Below are the code and all the weights of a small trained network. Each question names an input and a target symbol and asks about switching units off, where a switched-off unit gives its printed mean instead of its output.

import numpy as np


def w(rows, s, z=0):
    codes = np.array(rows[::2]) - 128.0
    scale = np.full(codes.shape[1], s)
    scale[-1] = z or s
    return codes * scale


def f(y):
    return y / 2 * (1 + np.tanh(0.7978845608 * (y + 0.044715 * y**3)))


def softmax(a):
    e = np.exp(a - a.max(-1, keepdims=True))
    return e / e.sum(-1, keepdims=True)


def log_softmax(a):
    a = a - a.max(-1, keepdims=True)
    return a - np.log(np.exp(a).sum(-1, keepdims=True))


def net(x, mask):
    ids = ['αγδεζηθλμξπστφψω'.index(c) for c in x.split()]
    T = len(ids)
    res = E[ids] + P[:T]
    r = res
    for j in range(3):
        rows = slice(3 * j, 3 * j + 3)
        q, k, v = (r @ M[0][rows].T for M in (Q, K, V))
        z = softmax(np.where(np.tri(T) > 0, q @ k.T / 3**0.5, -1e9)) @ v
        o = O[0][rows]
        res = res + np.where(mask[j], z, o[:, -1]) @ o[:, :-1]
    y = f(res @ A[0][:, :-1].T + A[0][:, -1])
    res = res + np.where(mask[3:7], y, B[0][:, -1]) @ B[0][:, :-1]
    return log_softmax(res[-1] @ U[:, :-1].T + U[:, -1])


Q, K, V, O, A, B = {}, {}, {}, {}, {}, {}
E = w([
[133,142,134,58,145,181,163,175,203,117],'α',
[152,130,160,77,138,107,173,123,164,31],'γ',
[123,160,129,132,210,136,108,195,149,170],'δ',
[114,144,170,124,132,124,40,119,129,73],'ε',
[152,117,176,152,149,100,145,198,130,133],'ζ',
[167,163,149,144,146,150,102,73,174,151],'η',
[171,111,135,119,78,132,71,153,141,136],'θ',
[79,95,170,146,200,98,91,148,124,123],'λ',
[152,159,193,96,135,171,226,69,1,191],'μ',
[150,98,178,89,174,131,141,98,204,154],'ξ',
[52,102,128,135,139,82,60,185,126,188],'π',
[148,40,142,124,128,152,103,146,129,101],'σ',
[84,181,155,129,180,45,115,132,134,132],'τ',
[109,177,124,93,72,89,74,121,174,128],'φ',
[88,85,113,76,127,58,137,116,174,113],'ψ',
[165,117,93,135,144,73,152,126,154,110],'ω',
],0.023)
P = w([
[96,154,131,252,1,163,226,77,168,155],'0',
[160,85,133,128,140,65,104,139,151,114],'1',
[173,82,144,122,139,73,93,130,159,111],'2',
[176,80,156,115,145,75,91,132,164,109],'3',
[174,74,141,117,147,70,88,147,166,107],'4',
[178,74,153,112,140,81,84,136,171,105],'5',
[184,70,151,103,137,73,91,138,168,107],'6',
[181,71,151,109,146,78,82,132,172,104],'7',
[178,66,151,104,143,75,73,133,169,102],'8',
[182,71,150,99,153,72,81,134,168,107],'9',
[183,65,145,104,150,65,99,140,185,108],'10',
[186,93,143,111,152,71,85,118,185,129],'11',
],0.0085)
Q[0] = w([
[82,92,72,208,72,180,162,140,69,142],'h0',
[93,243,50,117,169,139,171,156,40,2],'h0',
[163,157,140,121,150,79,99,160,189,140],'h0',
[89,99,9,199,88,80,154,208,81,65],'h1',
[131,57,186,154,178,16,85,173,193,131],'h1',
[63,159,108,205,90,203,200,117,92,138],'h1',
[89,211,126,151,114,128,92,120,22,152],'h2',
[34,183,53,187,45,200,118,126,220,47],'h2',
[190,82,112,6,59,89,35,86,241,171],'h2',
],0.0077)
K[0] = w([
[163,130,118,59,145,107,93,141,109,137],'h0',
[139,115,140,134,184,130,48,165,254,108],'h0',
[89,139,160,170,107,192,164,124,141,128],'h0',
[121,128,175,68,173,133,92,125,106,120],'h1',
[94,148,164,172,76,177,166,76,67,157],'h1',
[174,100,75,132,191,100,70,132,157,115],'h1',
[176,135,112,107,131,119,112,108,136,140],'h2',
[169,132,152,51,167,96,104,133,83,148],'h2',
[118,176,110,121,66,159,184,62,23,152],'h2',
],0.011)
V[0] = w([
[130,47,154,170,187,173,100,77,107,161],'h0',
[72,85,165,149,142,54,141,91,102,13],'h0',
[161,127,182,92,175,181,214,167,71,107],'h0',
[92,159,116,76,206,103,150,2,218,155],'h1',
[93,47,125,84,50,137,103,123,176,59],'h1',
[166,81,85,120,190,96,184,156,169,166],'h1',
[47,102,146,116,160,147,157,153,128,174],'h2',
[112,135,71,37,112,149,139,93,77,195],'h2',
[102,157,150,110,190,134,102,186,182,90],'h2',
],0.012)
O[0] = w([
[161,153,184,205,48,149,104,133,115,216,85],'h0',
[81,209,99,152,101,47,157,114,167,112,76],'h0',
[100,43,113,129,95,89,140,83,183,176,128],'h0',
[174,129,214,83,148,44,160,191,118,166,204],'h1',
[80,90,222,163,53,142,155,125,174,68,120],'h1',
[156,41,184,188,178,69,98,151,142,136,147],'h1',
[80,179,230,102,149,145,23,120,138,154,154],'h2',
[87,111,248,125,133,124,145,202,141,54,3],'h2',
[142,105,113,58,98,156,96,90,154,189,35],'h2',
],0.011,0.0048)
A[0] = w([
[94,61,118,170,125,122,136,52,207,152,6],'n0',
[2,139,180,73,160,121,119,157,191,103,35],'n1',
[108,127,113,161,91,79,73,90,169,102,127],'n2',
[180,67,151,143,113,148,132,154,118,195,32],'n3',
],0.0093,0.0022)
B[0] = w([
[86,147,180,90,142,143,173,29,89,83,213],'n0',
[101,149,128,56,90,198,132,123,150,157,230],'n1',
[129,108,194,199,175,109,189,197,125,242,187],'n2',
[126,73,66,176,8,117,63,131,86,2,255],'n3',
],0.0091,0.011)
U = w([
[123,109,150,105,127,127,114,105,144,106,113],'α',
[114,115,134,96,111,104,168,130,105,148,31],'γ',
[150,115,103,121,128,135,87,127,152,144,84],'δ',
[114,155,106,121,78,107,122,111,125,124,171],'ε',
[126,120,128,123,144,136,130,95,93,144,144],'ζ',
[167,132,166,94,109,139,169,129,12,155,88],'η',
[102,118,117,165,134,151,122,129,123,77,110],'θ',
[154,130,150,124,106,128,122,133,145,185,169],'λ',
[96,119,127,119,114,128,134,150,89,143,177],'μ',
[139,130,145,145,90,110,110,143,145,118,63],'ξ',
[113,157,163,131,147,137,79,122,116,109,193],'π',
[136,132,168,161,118,144,139,116,135,124,143],'σ',
[141,148,136,75,129,95,120,116,88,143,39],'τ',
[123,141,147,97,130,130,155,138,66,97,38],'φ',
[148,132,162,116,111,137,148,162,159,137,120],'ψ',
[143,117,125,162,169,111,133,150,160,110,252],'ω',
],0.011,0.0036)

Each question gives the input, a string of symbols that net reads in full, and the target symbol t.
The units are the heads (3 rows each of Q, K, V and O) and the neurons (one row each of A and B). Each row of codes is followed by its name. A weight is (code - 128) times the scale printed after its matrix; where a second scale follows, it is the last column's (O, A, B and U).
mask holds one flag per unit, heads first, then neurons. A switched-off unit (its flag False) gives its mean, the last column of its rows in O or B, instead of its output. The means were averaged over made-up inputs and are rounded, as every weight is.
A unit's drop is (log p(t) with every unit on - log p(t) with that unit switched off) / (log p(t) with every unit on - log p(t) with every unit switched off).
most important unit: the unit with the biggest drop
k most important neurons: the k neurons with the biggest drops, biggest first
heads that matter: for each layer, one digit per head in row order, 1 if its drop is at least 0.15 and else 0, layers parted by /
drop of u: that unit's drop, to one decimal
input ω π ζ θ μ γ α, target ψ: most important unit	h2
input σ ξ η θ ζ ζ σ, target σ: heads that matter	110
input λ λ τ ω ε π δ, target λ: heads that matter	101
input ξ π α θ ω ω δ ω π γ, target ξ: heads that matter	110
input τ ε μ ξ γ, target φ: heads that matter	111
input π ψ ω δ φ ψ λ ξ ψ ε ε, target π: heads that matter	101
input ω φ ζ ξ τ θ λ ζ ε δ, target ω: heads that matter	111
input γ ε ω μ ω ζ, target ε: 2 most important neurons	(n3, n0)
input ζ ε ξ τ, target ζ: heads that matter	011
input γ ω ζ ζ ψ τ ψ η τ, target γ: heads that matter	100
input θ σ ω ε ξ α ω τ, target θ: heads that matter	111
input σ α σ ε α ε ω θ ψ ζ, target σ: heads that matter	110
input π ω γ ω π σ φ ω, target π: heads that matter	101
input τ ω ω ζ ψ ω ε α, target τ: heads that matter	110
input α α σ τ γ φ λ δ, target α: most important unit	h0
input λ ω η, target λ: 2 most important neurons	(n2, n3)
input σ α φ τ φ ω θ φ ξ τ τ, target σ: 2 most important neurons	(n2, n0)
input ζ δ τ γ ω ε δ α ε ψ δ, target ζ: 2 most important neurons	(n0, n3)
input δ ω ω τ δ ω ξ φ, target δ: drop of h0	0.2
input θ ξ ω ω, target θ: drop of h2	0.1
input ξ π ω π τ α, target ξ: drop of h1	0.6
input ξ ψ α δ ζ ψ α ε ε θ π π, target ξ: most important unit	n3
